mef: [-11 -51 -25 -35  26 -19  18 -15  65 -62 -54 -31]
vik: [ 29  -5   5 -15 -19  18 -52  26 -26  11 -41 -38]
davu: [-25 -22 -44 -19 -36 -19  17 -45 -28 -60 -51  74]
timak: [-48 -28   7 -26  19 -48 -21 -63  33  17  21   9]
Bagep: [-48  17 -63 -26 -48  21   7 -21  20 -28   9  33]
Mitiv: [ -9  11 -34 -76 -12   5  19   7  17 -22 -11  10]
gimi: [ -23  -26  -47  -28  -60   34  -35  -13  -44 -106  -62  115]
Mon: [ 42 -24  28  49 -14 -34 -61 -29 -16 -25   9 -48]
gazug: [-31 -62 -54 -19  65  18 -52  26 -35 -11 -25 -16]
famap: [ 37  61  -3 -15 -21  92  26 -16  -2 -15 -23  26]
safed: [ 18  26 -31 -16 -62  65 -51 -11 -19 -35 -54 -25]
perm: [-106  -62  -60  -47  -44  -35  -28  -26  -23  -13   34  115] -> gimi
where: [-9] -> Mitiv, 0
perm: [-48  17 -63  20   9  21   7  33 -28 -26 -21 -48] -> Bagep
perm: [-16  18 -25 -35  26  65 -51 -54 -11 -31 -19 -62] -> safed
perm: [-25  18  26 -31 -16 -62  65 -51 -11 -19 -35 -54] -> safed
perm: [ 26 -25 -62 -35  18 -31  65 -19 -16 -11 -51 -54] -> safed
which: [ 42 -24  28  49 -14 -34 -61 -29 -16 -25   9 -48] -> Mon

morob: [-18  38  59 -89  28  60 -83 -62  38]
bog: [-26  51  37 -77  91  12  -4 -52 -18]
gife: [-29 108  81  73  11  -6   2  85  15]
tofut: [ 46 -61  -5 -27  31  19 -41 -15  31]
vule: [-30 -61  -5 -27  31  19 -41 -15  31]
lofi: [-32  64  42  66  26 -20 -22  60   3]
Vaneg: [ 51 -52  -4  12 -26  90  37 -77 -18]
misim: [ 37 -26  -4 -19  12  51 -52 -77  90]
Bome: [ 37 -19 -77 -52  12  90  -5  51 -26]
ton: [ 28  -7  -8   7 -17  70  15 -73   2]
Setun: [-26   7  14 -12 -75 -24 -17 -14 -33]
where: [46] -> tofut, 0
where: [-6] -> gife, 5
perm: [-77 -52 -26 -19  -4  12  37  51  90] -> misim
perm: [-75 -33 -26 -24 -17 -14 -12   7  14] -> Setun
perm: [-52  -4  12 -26  90  37 -77 -18  51] -> Vaneg
perm: [-26  90  37 -77 -18  51 -52  -4  12] -> Vaneg
perm: [-19  12  51 -52 -77  90  37 -26  -4] -> misim

sep: [ 61 -73  55  49 -72  39 -49 -80 -57 -80 -72  57  53 -73  -2 -54  82 -81]
rem: [-11 -13  37  41 -16  43 -15  24  33  -1 -13 -14 -13  22 -18   9   1  40]
Rin: [ -9  -2  37  -6  17 -10  21 -23  22  -1 -19  21  18   8 -11  -9 -24 -10]
kurus: [-34  81 -12 -26  69 -51 -18  75 -24  70  92 -10 -29  68  -1 -23  17  80]
zum: [ 22  -6  21  17  -9   9 -19 -10 -24 -11  -1  21  18 -10  -2 -23  37  -9]
fis: [ 32 -16   9  22 -13  41  37 -13  43 -11  76   1  24 -13  -1  40 -18 -14]
rul: [ 14   6  14  11   2   5  -9   2 -12   1  11  13  12   2  -2 -11  24   4]
nez: [ 32 -18  14  23 -17  35  22 -17  25 -16 -16   8  25 -16  -2  23  -2 -18]
dib: [ 48 -45  27  36 -41  49  13 -45  15 -43 -44  21  17 -41  -2  14  13 -46]
vad: [ 40 -13 -18  37   1  41  33  -1 -13 -16  24 -11 -15   9  43 -14  22 -14]
perm: [-23  37  -9  22  -6  21  17  -9   9 -19 -10 -24 -11  -1  21  18 -10  -2] -> zum
perm: [-18 -14 -14 -13 -15  37  22  33  24 -11  40  41 -16  -1 -13   1   9  43] -> vad
perm: [  1  41  22   9  43 -18 -15  24 -11 -13 -16  -1  40 -14  33  37 -13 -13] -> rem
which: [ -9  -2  37  -6  17 -10  21 -23  22  -1 -19  21  18   8 -11  -9 -24 -10] -> Rin
where: [-46] -> dib, 17
perm: [-18 -16 -14 -13 -13 -13 -11  -1   1   9  22  24  32  37  40  41  43  76] -> fis

nog: [-14   2 -89 -12  -9 -61  22]
Laru: [ 29  20 -44  22 -89 -88  45]
Kize: [-12   2 -61  22 -89 -10 -14]
perm: [-89 -10  22 -61 -14   2 -12] -> Kize
where: [29] -> Laru, 0
where: [45] -> Laru, 6
where: [-88] -> Laru, 5

bifi: [  6 -41  57  -7  36 -27  94 -50   8  -6 -23  56 -74 -38 -53  -8   0  75
   4]
beka: [  -8  -29    7    1   31  -19   96 -102   -1   -3   -3   42 -104  -38
  -29   -7   -9   46   20]
zinor: [ 12 -30  16  -9  12 -45  99 -25  14 -10 -24  49 -95 -46 -50  -7 -28  30
  -5]
futez: [ -4  13  -5 -16 -15  23   3 -19   2   6 -13  -9  10  33 -15  -9   6  -3
   7]
bor: [  -8  -29    7    1   31  -19   96 -102   -1   -3   -3   42 -104  -38
  -29   -5   -9   46   20]
diza: [   8  -23   -9   -5   34  -29  101  -54   -2    3    4   47 -115  -56
  -39   -4  -33   36   -4]
duru: [  6 -41  39  -7  36 -27  94 -50   4  -6 -23  56 -74 -38 -53  -8   0  75
   4]
Tezon: [ 86  42  -5 -28  95 105  50  12  17  26   5  42 -51  -2  28 -35 -38  93
 -26]
Vabu: [-50  -7 -28  99 -10 -24  11 -46  16  12  30  14  49  -9 -45 -30  -5 -95
 -25]
rodu: [  13  -25   -4   -3   23  -30   98  -23   -6    5  -16   58 -100  -58
  -74   -9  -32   33   -5]
which: [  6 -41  39  -7  36 -27  94 -50   4  -6 -23  56 -74 -38 -53  -8   0  75
   4] -> duru
perm: [ 30  -5  12 -30  16  -9  12 -45  99 -25  14 -10 -24  49 -95 -46 -50  -7
 -28] -> zinor
where: [58] -> rodu, 11

gaz: [-40 -45 -31   2  46   6   9  27  -1   2  20   1  -4  62   2  70   5   0
 -10  21   1  -1  66 -38   1 114 -38  50]
zap: [ -5  -3  -6  31  -1  25  26   5  36   0   2  30   3  19   2  26   5  22
 -10  21   1  -1  66 -38   1 -45 -38  50]
vof: [-5 -3 -6 31 -1 25 26  5 36  0  2 30  3 19 34 20 33 43 -6  2 30 -2 18 -5
 36 -5 -5  1]
which: [-5 -3 -6 31 -1 25 26  5 36  0  2 30  3 19 34 20 33 43 -6  2 30 -2 18 -5
 36 -5 -5  1] -> vof
where: [9] -> gaz, 6
which: [-40 -45 -31   2  46   6   9  27  -1   2  20   1  -4  62   2  70   5   0
 -10  21   1  -1  66 -38   1 114 -38  50] -> gaz

nup: [  57   11  -62   41  -11  -22   37   53  -18   -8   19  -61   -2  -27
  -17  -20  -29  -38   78   20   49   -6  -13    2   18  -47  -68   -3
   -3  -41  -35   -6 -110  -51   32]
vis: [  4 -64  40 -24  35  72 -43  29 -37  12 -27  53 -25 -11  42 -22 -12 -30
  65 -51  29 -14 -84  24   7 -19  71 -17  38  -2 -24 -46  67 -12  24]
Ketu: [  9  62 -51  30 -36 -71  47 -16  31 -14  30 -65  24   4 -44  16   6  22
 -45  52 -16  13  74 -22  -2   8 -80  14 -33  -5  16  40 -87   0 -16]
vuv: [-16 -55  26 -26  21  58 -52  42 -29   0 -41  22 -24 -14  27 -26  10  -8
  52 -59  24 -17 -91  18  15 -13  72 -23  46  16   0 -51  72 -20  23]
Navuv: [ 36 -17 -48  22  -5   8   2  76 -29 -11  -9 -59 -14 -31  -9 -33 -15 -28
  93 -14  57 -17 -62   9  25 -48 -23 -19  26 -22 -23 -35 -58 -61  41]
zug: [ 17 -22  -2   3  10  22  -6  28 -20   2  -6   4 -14 -13  10 -15 -14 -23
  51 -15  26  -8 -39  10   8 -21   7  -7  15 -13 -22 -20  -6 -21  19]
pagot: [ -1  31   9   5  -4 -27  27 -55  23   7  27  22  16  19  -3  26  -6   9
 -57  37 -34  13  68 -10 -20  22 -26  19 -35  -4   3  39 -13  37 -28]
dapi: [  40   29  -71   36  -27  -43   34   46    1  -17   13  -86    6  -21
  -35  -14   -8   -6   39   25   34   -3    6   -7   17  -29  -72   -4
   -4  -22   -7    2 -104  -46   19]
where: [-39] -> zug, 22
where: [62] -> Ketu, 1

dul: [-33  -8  -6 -16  50 -38  40  -7 -36  56 -20 -27  50 -40  -4  55  -6  52
  26]
Sifal: [-63 -35   5 -91  53 -75 -88  90  49 -55 104 -58  38 -77 -66  90 -61 -35
 106]
fosoz: [ -55 -107 -119  -32   98  -11   94   95  -60  102  -61  -49   97  -32
   85  109   97  109  103]
poz: [ 49 -75 -64 -55 -61 104 -35 -35  53 -77   5  38 -62  90  90 -66 106 -58
 -88]
where: [-60] -> fosoz, 8
where: [-49] -> fosoz, 11
where: [55] -> dul, 15
perm: [ 90  90 -66 106 -58 -88  49 -75 -64 -55 -61 104 -35 -35  53 -77   5  38
 -62] -> poz
where: [-63] -> Sifal, 0
where: [-8] -> dul, 1

doda: [ 14  -2 -13  37 -36  38  36]
vomi: [ -1  -2   8  10   0 -82   9]
Ros: [-9 -2  5 15 -9 15 14]
bezu: [ 37 -13  -2 -36  14  40  36]
Beluf: [ -2  39  14  36 -36 -13  37]
nuso: [ -95   -3  -10   51 -107   50   51]
where: [-107] -> nuso, 4
where: [50] -> nuso, 5
which: [ -2  39  14  36 -36 -13  37] -> Beluf
perm: [ 36  38 -36  37 -13  -2  14] -> doda
perm: [ 36  37 -13  14  38 -36  -2] -> doda
where: [39] -> Beluf, 1
perm: [-2  5 15 -9 15 14 -9] -> Ros

Muser: [ -2  39  28  49  48  36  11 103 -94  72  41 102  82 -81 102  22  38  41
 -80  17  51  30]
fep: [-94  85  84   2  75  35 -70  59  78  14  88 -60  65 -82  59 -86  79 -31
  28 -41 -75 -68]
fugit: [103  36  82  72 -81  22  11  49 -95  -2 -11  41  48  51  41  30  27 -94
 -80  39  17 102]
seval: [103  36  82  72 -81  22  11  -1 -95  -2 -11  41  48  51  41  30  27 -94
 -80  39  17 102]
perm: [ 49 -95  -2 -11  41  48  51  41  30  27 -94 -80  39  17 102 103  36  82
  72 -81  22  11] -> fugit
where: [-86] -> fep, 15
which: [-94  85  84   2  75  35 -70  59  78  14  88 -60  65 -82  59 -86  79 -31
  28 -41 -75 -68] -> fep
where: [78] -> fep, 8
where: [-60] -> fep, 11
which: [103  36  82  72 -81  22  11  -1 -95  -2 -11  41  48  51  41  30  27 -94
 -80  39  17 102] -> seval

luda: [ 46  66 -19 -44 -33 113  28  56  56  72  16 -36  61   2 -19  19 -45 -26
   3 -49  14  33   6 -11  43  54]
kuf: [ 53  42  -2 -31 -27  37 -67 -50 -38  37  28 -19  65  38  49  -5 -63 -35
  40 -11  55  42  36  26  24  23]
Dop: [  9  74 -34 -34 -55  32 -74  26  27  18  50  70  56  17 -23  23 -56  -9
   1  50  52  62  51 -37   6  52]
Leb: [  9 -26  -5  30 -60  15 -20  51  14  -9  -6 -47  -8 -53 -53 -60   9  33
 -18  55  59  36   0 -82 -61 -15]
vofu: [ 24 -14   5  45 -47   0  -6  59 -11 -11  -3 -32 -14 -81 -21 -69  11  21
 -23  62  52  26 -20 -91 -52   0]
where: [-45] -> luda, 16
where: [-37] -> Dop, 23
where: [53] -> kuf, 0
where: [17] -> Dop, 13

tun: [-23  40  27 -25]
bug: [ 22 -21 -16  24]
mez: [-21  34  20 -22]
fivez: [ 35 -11   9  39]
resos: [  6  63 106   1]
naf: [-17   5 -40 -19]
pivi: [-43  58 -40  37]
vusa: [ 32 -29 -26  35]
tepu: [-37  69  66 -38]
Dunom: [108 -70   7 118]
rur: [-40  58  38 -43]
perm: [-43  38  58 -40] -> rur
where: [5] -> naf, 1
where: [-22] -> mez, 3
perm: [ 37 -40  58 -43] -> pivi
where: [6] -> resos, 0

nerin: [  4   8 -17   0  28  -3  -4  14  17  20  23   6  -4  24  33 -18  -6  30]
tufe: [-18 -18   4  24  33  23  -6   0  20  30  17  -3  -4  28  14  -4   6   8]
rono: [-18 -18   4 -29  33  23  -6   0  20  30  17  -3 -22  28  14  -4   6   4]
which: [-18 -18   4  24  33  23  -6   0  20  30  17  -3  -4  28  14  -4   6   8] -> tufe
where: [-29] -> rono, 3
which: [-18 -18   4 -29  33  23  -6   0  20  30  17  -3 -22  28  14  -4   6   4] -> rono
where: [-17] -> nerin, 2
perm: [ -4  28   4  -3  30   6  -6 -18  14  17   0  33   8  23 -18  -4  20  24] -> tufe

rure: [62 75 57 61 54]
tof: [53 41 49 52 46]
Zek: [41 46 74 53 53]
samim: [62 75 57 49 46]
vas: [57 54 62 62 75]
where: [61] -> rure, 3
perm: [61 54 62 75 57] -> rure
perm: [74 46 41 53 53] -> Zek
which: [41 46 74 53 53] -> Zek

dipo: [-19   6   3  23   3  -1]
deg: [-20  23  10   6  -1   3]
vuti: [  1 -12  11  -8   5   6]
zitor: [  1 -12  11  14  54  66]
perm: [-12   1  11  14  54  66] -> zitor
perm: [  3  -1 -19   6   3  23] -> dipo
perm: [  3  -1   6  10  23 -20] -> deg
which: [-19   6   3  23   3  -1] -> dipo
where: [66] -> zitor, 5

Lipa: [ 18 -15  17  19  41  -1]
nat: [-18  17 -12 -10 -15 -19]
zopu: [ 39  -5 -26  89 -44  52]
batam: [ 56 -20 -61  45 -40 -24]
temi: [ 18  41  19 -15  -1  16]
gade: [-11 -15  35   8  13 -25]
vipa: [ 39  -5 -26  89 -44  11]
zekop: [-32   7  14 -62  21  48]
Torud: [-12  17 -19 -19 -10 -15]
Bas: [ 56 -10  -7  45 -40 -24]
perm: [-15  41  18  17  19  -1] -> Lipa
perm: [-19 -19 -15 -12 -10  17] -> Torud
where: [-25] -> gade, 5
where: [-11] -> gade, 0
where: [48] -> zekop, 5
which: [ 39  -5 -26  89 -44  52] -> zopu

zatuf: [   6 -107  -20  -51]
zat: [-4 -6 45  3]
Zeked: [-17 -19 -12  21]
Nubu: [ 29  93 -31  41]
zis: [  9  -9 -22  20]
Rof: [ 84 -43 -59   2]
Zese: [  8 -18 -22 -47]
Melu: [-11 -18 -61   6]
where: [-19] -> Zeked, 1
where: [-20] -> zatuf, 2

det: [ 12 -37  79  65 -11  -2 -48 -20]
vume: [-48 -26 -29  22  -5 -27  18 -30]
zez: [-50 -25  25  25  24 -29 -13 -47]
Zibok: [-26 -27  18  22  -5 -48 -28 -30]
tar: [-55 -49  14  17  24 -19  -8 -53]
lupir: [-20 -60  93  68   3  17 -45  -1]
zifa: [-57 -71  56  40  25  16 -24  -1]
where: [-28] -> Zibok, 6
where: [-25] -> zez, 1
where: [-19] -> tar, 5
where: [-11] -> det, 4
where: [79] -> det, 2
perm: [-27  18  22  -5 -48 -28 -30 -26] -> Zibok
where: [3] -> lupir, 4

Fitup: [ 72  65  -9 -38  33]
zekep: [-92  25   4 -51 -31]
Gav: [-89  25 -18 -51 -31]
Tuz: [ 78  56 -50 -47  24]
bozi: [-87 -37   3 -55  57]
daz: [-87  21   3 -55 -88]
perm: [-87 -55 -37   3  57] -> bozi
which: [-87  21   3 -55 -88] -> daz
where: [-38] -> Fitup, 3
where: [-89] -> Gav, 0
where: [56] -> Tuz, 1

tulu: [  7 -46  13  72 -16  18 -14  49 -54 -74  16 -13  93   1 -36 -26  -6  29
  12  28 -30 -54  14 -17  17 -16]
pafu: [-32 -42 -38 -30 -36 -59 -53  18 -23  -9  68 -57  24 -36   4  46 -54 -56
 -22 -66  -5  52  -7 -36 -30   2]
siv: [ 14 -26  49 -55 -30  17  16 -36  29  72 -14 -54  13 -46   7 -17 -16  18
  -6  93 -13  28 -74  12   1 -16]
which: [  7 -46  13  72 -16  18 -14  49 -54 -74  16 -13  93   1 -36 -26  -6  29
  12  28 -30 -54  14 -17  17 -16] -> tulu
perm: [-74 -55 -54 -46 -36 -30 -26 -17 -16 -16 -14 -13  -6   1   7  12  13  14
  16  17  18  28  29  49  72  93] -> siv
where: [52] -> pafu, 21
where: [24] -> pafu, 12
perm: [-17  17 -16   7 -46  13  72 -16  18 -14  49 -54 -74  16 -13  93   1 -36
 -26  -6  29  12  28 -30 -54  14] -> tulu

vozel: [ 63  95 -53   2  -4 -36  77  34]
bigam: [ 95  34  76 -53  -4   2 -36  63]
sobat: [-94   6  27 -79 -34 -55  15  46]
bez: [-34  16  27  46 -79   6 -55 -94]
pon: [ 27  39 -21  17   0 -26 -55  -9]
rig: [-59  36 -76 -18 -82  21   3  28]
buga: [ 16 -30  38 -63 -17  30  53  29]
Muz: [-18  21  28  36 -76   3 -58 -82]
perm: [-82 -76 -58 -18   3  21  28  36] -> Muz
perm: [-94 -79 -55 -34   6  16  27  46] -> bez
where: [-58] -> Muz, 6
perm: [ 28 -82 -18  36   3  21 -58 -76] -> Muz
where: [-9] -> pon, 7
perm: [ 63 -36   2  -4 -53  76  34  95] -> bigam

Zuzig: [  -9   -2   -1   90   35   71 -108]
Sirem: [ 22  20  -3 -50  88 -27  90]
guva: [-47  12  -4  19 -61  62 -29]
Fudap: [-83  98 -22 -21  12  36   5]
godas: [ 88 -49 -27  20  90  22  -3]
pavo: [ -2  22  88 -27  20 -49  90]
perm: [-27  -3  20 -50  90  22  88] -> Sirem
perm: [ 90 -27  88  20 -49  -3  22] -> godas
perm: [-29  62 -61  19  -4  12 -47] -> guva
perm: [  71 -108   -9   -2   -1   90   35] -> Zuzig
perm: [-49 -27  -3  20  22  88  90] -> godas
where: [-50] -> Sirem, 3

fugo: [-80   5 -69 -53 -96]
supe: [-53 -68 -96   5 -80]
Topid: [-80 -96 -53   6 -69]
where: [-68] -> supe, 1
perm: [-53 -80 -68   5 -96] -> supe
perm: [-96 -80 -69 -53   6] -> Topid
perm: [-96 -53 -69   5 -80] -> fugo

mefi: [   3  -20   75 -109   48  -30   -5  -52   -8  -33  -22  -11   22]
fal: [ -9 -28  78 -96  41 -18   3 -68 -23 -15 -17  -4  48]
simi: [-25  11  14  19 -19   0  10 -17  16  -8  -1  10  12]
guvaz: [  2 -17  83 -95  26 -25  -3 -57  -9 -46 -24  -8  41]
nugu: [-21 -13 -33 -36   2   0 -81  21  -7  -8  17  10 -82]
gepup: [-31  21   6  18 -24  -1  41   2  14 -22  -9  10  24]
dozos: [-26 -33  78 -89  22  18  11 -72 -21  -3  -9  -8  75]
Bibul: [-45  -5  -6 -13   1  27 -67  39   0   8 -14  26 -83]
Sabe: [  2 -19  88 -65  17  -5  -2 -56 -26 -29  -3  17  48]
toko: [-31 -22  -6 -34   4  28 -74  39   7  15   7  21 -82]
kul: [ -6 -20  79 -87  12  21   8 -52 -12 -16   9  -3  65]
Vala: [  4 -17  84 -81   8  14   7 -53 -17 -19  11   2  69]
where: [83] -> guvaz, 2
which: [  2 -19  88 -65  17  -5  -2 -56 -26 -29  -3  17  48] -> Sabe
where: [-28] -> fal, 1

tipiz: [ -34   -7   33  -10   -6 -115]
Timu: [-34 -72 -94  18  -6 -13]
tidap: [-34 -35 -47  59  -6 -13]
Mitir: [ -6 -13 -47  59 -35 -34]
fati: [ -6 -34 -13 -46 -35  59]
perm: [-94 -72 -34 -13  -6  18] -> Timu
where: [-7] -> tipiz, 1
where: [18] -> Timu, 3
perm: [ 59 -35 -46 -13 -34  -6] -> fati

buzu: [ 57  28  43 -21]
maf: [ 27 -21 -42  43]
lele: [ 37 114 -43  58]
perm: [-43  37  58 114] -> lele
where: [58] -> lele, 3
perm: [ 28 -21  43  57] -> buzu
where: [-43] -> lele, 2

beku: [-55 -20  29  55  54  59 -47]
rusiz: [  45 -111  -43   54   71  -77   45]
lezap: [  6  95  80 -84 -70  14  11]
where: [55] -> beku, 3
where: [-77] -> rusiz, 5
perm: [-84 -70   6  11  14  80  95] -> lezap

sedu: [ 37  40  65 -81]
mota: [ 66  41  66 -81]
kalo: [37 40 65 64]
gef: [ 65 -81  40  36]
where: [41] -> mota, 1
perm: [-81  65  40  37] -> sedu
perm: [37 40 64 65] -> kalo
perm: [-81  36  40  65] -> gef
where: [64] -> kalo, 3
which: [37 40 65 64] -> kalo
which: [ 37  40  65 -81] -> sedu

refal: [-13   3 -15 -10   7 -38 -16]
nit: [ 91   3 -15   9 -94 -10 -16]
Kobok: [ -2   3  57   9  -5 -91 -37]
Kef: [ 15 -70 -15   9   0  10 -16]
beton: [-19   3 -15   9   1 -43 -16]
fod: [-13  27   5   9  14  48 -18]
vedu: [-13  32   4   9 -38 -21 -16]
sezim: [-13   3 -38   9  -5  10 -16]
Nibu: [-13   3 -28  14  -5 -69  55]
where: [-69] -> Nibu, 5
where: [-70] -> Kef, 1
perm: [-70 -16 -15   0   9  10  15] -> Kef
which: [-13   3 -15 -10   7 -38 -16] -> refal
where: [5] -> fod, 2
where: [4] -> vedu, 2
where: [1] -> beton, 4

maru: [ 18 -42   3  12]
vav: [ 34 -37   5 -12]
Nuf: [17 89  6  5]
pide: [-16  17  12  10]
perm: [ 12  18 -42   3] -> maru
perm: [ 5  6 17 89] -> Nuf
where: [-42] -> maru, 1
perm: [-12  34 -37   5] -> vav
where: [6] -> Nuf, 2
where: [89] -> Nuf, 1

